Each row has two labels, one from each of two sets.
[ 30 -25   1  10 -12   1 -17   5  -5 -17 -12  -4 -16 -11   2 -64  -8   9
 -62  42  15  26  14   6  -5 -13 -16 -35  -9  14  11   0  26   0   7 -28
  34 -11   2  -1   0   3  15 -46  -8   3  -9 -10 -19  -5  57  -4 -12  -1
   1 -16  -7 -13   5  -7  33  -5  30 -16   7   2  14  -5   9  13  -5  -9
   5 -21  11  -2 -13 -13] -> (87) + sotod
[ -2  -5  23   4  -2  33  -8  -1 -11   4 -21  -6  -8   3   2 -29   5  16
  55  35 -61  38 -37   0   1 -19   2 -56   8  18   8 -18   0 -24   8 -30
 -16  21   6  24   0  -6  -4  33  11   5 -14   0 -19   1 -32   7   1 -10
   0 -26 -42 -14 -17  29  -9  30 -16 -12  -5 -17   3 -11   2  -8  19   2
 -12 -23  -1 -39  -3   1] -> (87) + tapin
[ 29 -41  -9  23 -39  -9 -23  12  -2 -10   3 -12  14 -21  17   2  -9   4
  21   3  16 -13   7  11  77 -64 -40  12   0 -29 -42  -2   9 -15  -9 -25
 -33   5  14  -6  -5  36  25 -45   8  15  -6  -8  21  48  24   5  26 -47
  -2  29   4   8  13  10 -10  14  31 -22  -1  15 -14  -4  32  18  19   4
  21 -25  -9  26 -15 -14] -> (85) + gozaf
[ 11   5  30  24  -3  -1 -16 -13   8  -2   3 -19  30  -5   3  -6   1  -8
   6   6  12   7  40  20   1 -36   0  21   3  18 -18   8  35  30   2  -5
  39 -16 -26 -10 -15   5   1   9  20  15  80   8  17  32  42   4  18  31
 -28 -16  -5  13   1   2  -1   0  18  -2  -3  27 -16  12  19  -2  22  -1
  38  -5 -18  13 -14 -10] -> (91) + sotod
[ 29  12   6  11 -17  21   7   1   6 -11 -11   8   2   1   5  -5  -6  28
  21   3 -36  25  10   2  46 -18  -8 -16   4  14  -4  -6  21   7  -3 -13
  19 -10 -17   7  -1  22   0 -20  22 -12  -3   7  -9  -1   6 -12   9   8
  -2   0 -29  17  -8  15   6   2  30 -18   0  15 -17  -8  -3 -10   5  -1
  18  -9  11 -11   8   1] -> (87) + masis
[ 17 -12   9  -7  -7 -18   0  15 -24  -3   2   9   2   3  18   3  -8  -9
 -54   7  32  32  20  18  -7  -8 -14  13   5  10  -1  -4  98   4  -8   4
  19 -30 -18  -5 -15  13  -1 -18  -2  -4 -20   3  24  22  49   7  11  -8
   1  -9  30  10   8   6 -11  -4  42   5   1  22 -18   9   9  18  10  -8
  41  -1  14  39  52 -30] -> (85) + sotod
[ 37   2  15  12 -31  22   3   3   5  -5 -16  -5  -3   9  -6  -4 -13  27
  78   6 -56  31 -23 -12  66 -30   4 -31  11  22  -5  -9  29 -17 -24 -44
  11  14 -12  40  -5  22   0 -17  -3  -2 -21   4   0  -1 -26  -6   6   4
  30  -3 -55  -1 -14  27   2  51  35 -19  -7   5  -8 -13   0  -9  -5   4
   9  -9  -3 -30   6 -14] -> (87) + masis
[ 35  17  24  -1  -5  36 -15   2 -11 -11 -17 109   0   2   6 -13  -1  24
   1  61 -11  42 -10   0 -10 -51   7 -41  10  20  18 -20  28   5  14 -22
  44  -1  -7  15 -10   8  17  23   4  -2 -23  -6 -28  11  25  11   3  10
 -11  -2 -59 -23   9  23  11   0  -9 -13  -5   6  -5  -2   7  -5  20   3
  12   5  -5 -16  -1   5] -> (87) + sotod
[ 24 -29  19   2   1  33   8 -33  -1   4  -5  -3 -26 -10  -2 -11   0  -1
  -9   4  -7  19 -25  -1 -39 -11  11 -24   6 -15   9  -8 -28  -4  -8 -16
  12  25  18  10 -26   7   7 -12   2   1 -45  23  21  -7 -66   2   7  -8
 -14 -10   4  -6   1  28 -10 -13   1   3 -28   6  -7 -16   6 -20  16  14
 -17 -13 -21 -18  -8  -6] -> (88) + sotod
[ 17  -6  16  15 -14  14 -14   7 -25  -6 -14  -8 -14   2   4  -7 -22 -11
 -23  62   4  43 -23  25  -4  10 -11 -41   2  14  -2 -13  21   6  -9 -38
  -3  -7  -9  13  -2  15 -74   5   7   0 -31   0   1  32  34  -2 -11  -5
  -1 -29 -23  -4   1  17 -26  -5  -4  -8   1 -11  -8 -11  -1  28  25 -14
  12 -17   3 -11 -14  12] -> (87) + sotod
[ 22 -24  25  14   1  33   1  -1  -4  11  -1   9 -23 -33 -19 -26  -4  -3
  -7  46 -19  42 -48 -11 -46 -10 -28 -62   1 -12  21 -11  12 -17   5   9
  -9  10  10  15 -27  13  25   6   3  -6 -86 -11   3  12 -22  -4  12 -34
 -22  -7  -1 -10   3  31 -14   3 -42  11 -18   3  -5 -20   3 -29  26   4
  -6 -10   8 -27   1  -7] -> (88) + tapin
[ 36  -7  21 -68 -25  21 -10   1  -4   2 -27  22  -7  11 -11  18  -3  15
  43  -6 -49  28  -4 -19   6 -21   4 -15   0  49   2 -15  21  20  -1 -20
  31   6  -6   7  -6   8   0 -15   2   1 -32  -2  -5  -9 -32  -4   9   4
  13  -9 -37   7  -6  27  -9  16  35  -9  -6   7 -12 -10  23 -19  21  -9
   3 -22  12 -34   6 -22] -> (87) + masis
[ 11   8  17   9  -2  10  -5  33   2  -2 -10 -15  13 -15   9  33 -13   3
  52  51 -29  36 -52   8  17 -15   5 -75  26  27 -14   0  27  -8  12 -15
   1  -6 -12   7   1  -4   8  16  -1   0 -13  -7 -30  19  30  -9  -6  -4
  18 -13 -43   1  -7  33  20  42   9 -25  -5   8 -15 -16   8  11  34 -10
  11 -22 -20 -24  -8   1] -> (87) + sotod
[  57  -50   25   -6  -12   71    8  -17   12    4    9   23  -50   23
   -8  -17   22   22  -11  -48  -66   49  -39  -12  -11  -28    0   17
   -4    7    0    1   -2  -31    4  -17   -7   27    4   -2  -21   15
  -17  -45   13  -19 -108   -3   64  -13 -114   -1   30  -39   -5  -26
   37   -4    8   19  -26   11   54  -15  -38   23   -4  -11   14  -63
  -28   -4  -33  -16   14  -42  -17  -46] -> (88) + sotod
[-11 -14  14  17 -30   7  -7  50 -15 -12  -3 -17  -3 -14   4  17 -19   3
  21  84 -23  56 -48  21  35 -27 -22 -49   5  24   0 -19  14 -29  12 -27
 -53   6   5  16  16  15  17  40   5  23 -11   5 -10  35  45   8   3 -17
  25   3 -36 -26  -2  40  -4  30   1 -11   8 -20  -6 -14   4  21  42   3
   6 -22   2 -11 -10   6] -> (87) + tapin
[-10 -11  11  14 -21 -23  -7  -8  11  -5 -10 -12  17   7  -4   5  -5 -16
  31  -7  -1  -3  -4   7  22 -39   0  18   5 -13  -9  -4 -10  -4   5  -8
 -30  -8   6  -5  -6   6   5  17  24   3  32  14  15  34   0   4  20  -6
 -12  15 -16  17  -3  -5   5  29   2  -1  -4  -6 -19  10 -11   4  22   6
  18 -10 -16  32   6  13] -> (91) + sotod
[  6 -39  28   1 -14  24 -17   8   1   3   2  -8 -10 -24   2  10   0   1
  32  22 -24  15 -33  19  11 -22 -30 -50  10 -26   4 -11   9 -37   5 -13
 -36  -9  25  -9  -2  -4   3  11   0   3 -45 -12   0   9 -47   4  13 -32
   5  16  -8   9   3  37  -8  22   7  -7 -20   3 -12 -22  -6 -21  40  -9
  -1 -28  -1  -8  -9   1] -> (88) + sotod
[ 49 -35   8  -3   0  38   4  -8  -4   0 -26  22 -47  23 -20 -21   9  32
 -46 -18 -34  39  19  -7 -44   5 -11 -21  -8  28  26   5  -5  -2   1  -8
  50  -4 -28   3 -15   9  -3  -5  13 -10 -63  -3  26 -52 -69   1  -2   0
  -1 -37  23 -36   8  10 -12  -9  14   5 -15   8  17   0  -6 -35 -20   1
 -55 -17  16 -42   3 -53] -> (88) + tapin
[ 26  -6  28   4  -9  38  -1 -24  -4   5 -25  -1   3   4   7 -15  -9   1
  45  36 -46  48 -52 -26 -17 -17  -7 -57  -3  16  -7 -23  16 -16  25 -26
  -6   6  -2  23 -16   2   4  10  19  -5 -25  -5   8  34 -46  -1  18 -18
 -10 -11 -49   0   0  39  -7  14   3  -1 -24   2  -7 -12   6 -24  33   3
   2 -27 -12 -21 -11 -19] -> (87) + sotod
